Below are the code and all the weights of a small trained network. Each question names an input and a class and asks about switching units off, where a switched-off unit gives its printed mean instead of its output.

import numpy as np


def w(rows, s, z=0):
    codes = np.array(rows[::2]) - 128.0
    scale = np.full(codes.shape[1], s)
    scale[-1] = z or s
    return codes * scale


def norm(h):
    return h / np.sqrt((h * h).mean(-1, keepdims=True) + 1e-5)


def f(y):
    return np.maximum(y, 0)


def log_softmax(a):
    a = a - a.max(-1, keepdims=True)
    return a - np.log(np.exp(a).sum(-1, keepdims=True))


def net(x, mask):
    res = np.array(x, float).reshape(1, 7) / 4 @ E
    u = 0
    for l in range(3):
        y = f(norm(res) @ A[l][:, :-1].T + A[l][:, -1])
        res = res + np.where(mask[u : u + 6], y, B[l][:, -1]) @ B[l][:, :-1]
        u += 6
    return log_softmax(norm(res)[-1] @ U[:, :-1].T + U[:, -1])


A, B = {}, {}
E = w([
[202,131,101,166,54,130,85,194,66],'x0',
[225,162,89,164,104,169,194,150,223],'x1',
[128,96,38,40,170,103,135,70,172],'x2',
[90,158,2,109,53,126,184,98,44],'x3',
[92,115,77,83,27,59,86,142,108],'x4',
[148,77,215,123,174,205,133,140,88],'x5',
[51,163,107,171,90,124,162,71,112],'x6',
],0.0073)
A[0] = w([
[152,145,74,140,6,63,88,148,108,20],'0.n0',
[200,144,205,201,128,165,131,140,164,35],'0.n1',
[158,101,192,114,115,167,107,162,57,3],'0.n2',
[4,160,100,162,56,103,158,99,73,36],'0.n3',
[87,116,157,136,120,124,112,118,102,54],'0.n4',
[227,142,65,149,92,163,181,116,175,73],'0.n5',
],0.017,0.0032)
B[0] = w([
[132,95,93,104,41,58,23,230,198,223],'0.n0',
[141,151,239,194,143,133,149,175,204,209],'0.n1',
[171,109,124,123,166,160,85,132,21,185],'0.n2',
[3,167,143,197,175,159,177,110,105,252],'0.n3',
[136,90,49,82,166,131,117,117,120,165],'0.n4',
[184,109,22,127,181,150,192,109,123,212],'0.n5',
],0.013,0.015)
A[1] = w([
[60,108,81,137,115,119,113,142,132,73],'1.n0',
[90,121,131,65,142,93,110,96,155,53],'1.n1',
[19,184,133,136,69,114,161,69,91,3],'1.n2',
[123,142,90,108,2,89,95,169,134,26],'1.n3',
[96,104,157,93,109,94,104,55,157,142],'1.n4',
[138,120,174,98,108,143,109,98,37,67],'1.n5',
],0.021,0.0029)
B[1] = w([
[77,120,130,210,124,89,144,165,138,250],'1.n0',
[121,123,131,116,138,87,107,73,207,177],'1.n1',
[12,84,120,174,221,221,222,38,96,252],'1.n2',
[137,159,92,148,19,43,9,222,140,235],'1.n3',
[125,171,167,51,131,76,102,73,176,163],'1.n4',
[137,76,111,63,141,165,70,144,64,173],'1.n5',
],0.014,0.012)
A[2] = w([
[170,102,70,112,91,144,160,88,148,73],'2.n0',
[197,169,7,98,113,148,197,101,139,83],'2.n1',
[200,124,195,148,82,173,182,132,179,5],'2.n2',
[171,121,64,108,98,139,179,98,142,101],'2.n3',
[84,135,145,103,83,115,176,118,89,86],'2.n4',
[147,159,127,103,110,99,178,95,85,60],'2.n5',
],0.018,0.0033)
B[2] = w([
[163,119,93,78,93,165,178,99,115,187],'2.n0',
[139,77,81,30,5,113,174,32,62,254],'2.n1',
[134,253,212,157,93,136,161,159,143,253],'2.n2',
[171,152,69,81,120,93,178,80,54,199],'2.n3',
[162,84,52,164,185,204,133,107,215,172],'2.n4',
[156,124,98,119,171,155,167,174,230,135],'2.n5',
],0.014,0.0069)
U = w([
[103,117,67,155,58,62,67,217,159,141],'0',
[10,109,97,169,177,161,175,93,113,219],'1',
[145,71,164,79,185,171,49,151,46,45],'2',
[176,191,227,161,142,160,166,168,156,167],'3',
[175,134,72,70,71,123,210,79,114,134],'4',
[112,125,161,56,168,87,104,58,200,1],'5',
],0.014,0.0022)

Each question gives the input, the list of numbers given to net, and the class t.
The units are the neurons (one row each of A and B). Each row of codes is followed by its name. A weight is (code - 128) times the scale printed after its matrix; where a second scale follows, it is the last column's (A, B and U).
mask holds one flag per neuron, layer by layer. A switched-off neuron (its flag False) gives its mean, the last column of its row in B, instead of its output. The means were averaged over made-up inputs and are rounded, as every weight is.
A unit's drop is (log p(t) with every unit on - log p(t) with that unit switched off) / (log p(t) with every unit on - log p(t) with every unit switched off).
The circuit of an input: a set's keep is (log p(t) with only the set's units on - log p(t) with every unit switched off) / (log p(t) with every unit on - log p(t) with every unit switched off). Starting from the 12 units with the biggest drops (on a tie, the unit counted first), units are removed one at a time, each time the one whose removal leaves the highest keep (on an exact tie, the one counted first), for as long as the keep stays at least 0.8.
units of the circuit, in order: the units of the circuit, biggest drop first
top k neurons: the k neurons with the biggest drops, biggest first
top k neurons in layer l: the k neurons of layer l with the biggest drops, biggest first
drop of u: that unit's drop, to one decimal
input [-2,-3,-2,-2,-6,4,5], class 3: top 3 neurons : (0.n1 1.n2 0.n3)
input [4,1,-8,-5,-1,0,2], class 3: units of the circuit, in order : (0.n1)
input [-5,4,6,3,7,6,-6], class 4: units of the circuit, in order : (0.n0 0.n3)
input [2,-3,1,-4,-5,8,2], class 2: top 2 neurons : (0.n2 1.n5)
input [1,-1,4,-6,-6,-8,6], class 5: top 3 neurons : (0.n3 0.n5 0.n0)
input [5,0,-2,8,-7,-4,-8], class 4: units of the circuit, in order : (0.n5 2.n1)
input [6,7,7,7,1,2,-7], class 4: top 2 neurons : (0.n5 2.n1)
input [-2,-5,8,0,-6,5,-3], class 5: top 3 neurons : (0.n3 0.n5 0.n2)
input [5,1,-1,7,-4,8,-2], class 2: top 2 neurons : (0.n2 1.n5)
input [1,-6,7,4,0,-5,-3], class 0: top 2 neurons : (0.n0 1.n3)
input [-5,5,2,-8,4,-6,2], class 4: top 2 neurons : (0.n0 0.n3)
input [-2,8,6,-3,-8,8,7], class 3: drop of 0.n1 : 1.2
input [5,0,-8,2,-1,-1,3], class 0: drop of 0.n0 : 5.4
input [4,-2,-5,3,4,8,1], class 2: units of the circuit, in order : (0.n2)
input [8,8,1,-8,-3,1,-5], class 3: drop of 0.n1 : 4.7
input [3,4,0,8,-3,2,-8], class 4: drop of 0.n5 : 1.0
input [-4,1,-3,-1,-3,-6,0], class 3: top 2 neurons in layer 0 : (0.n3 0.n0)
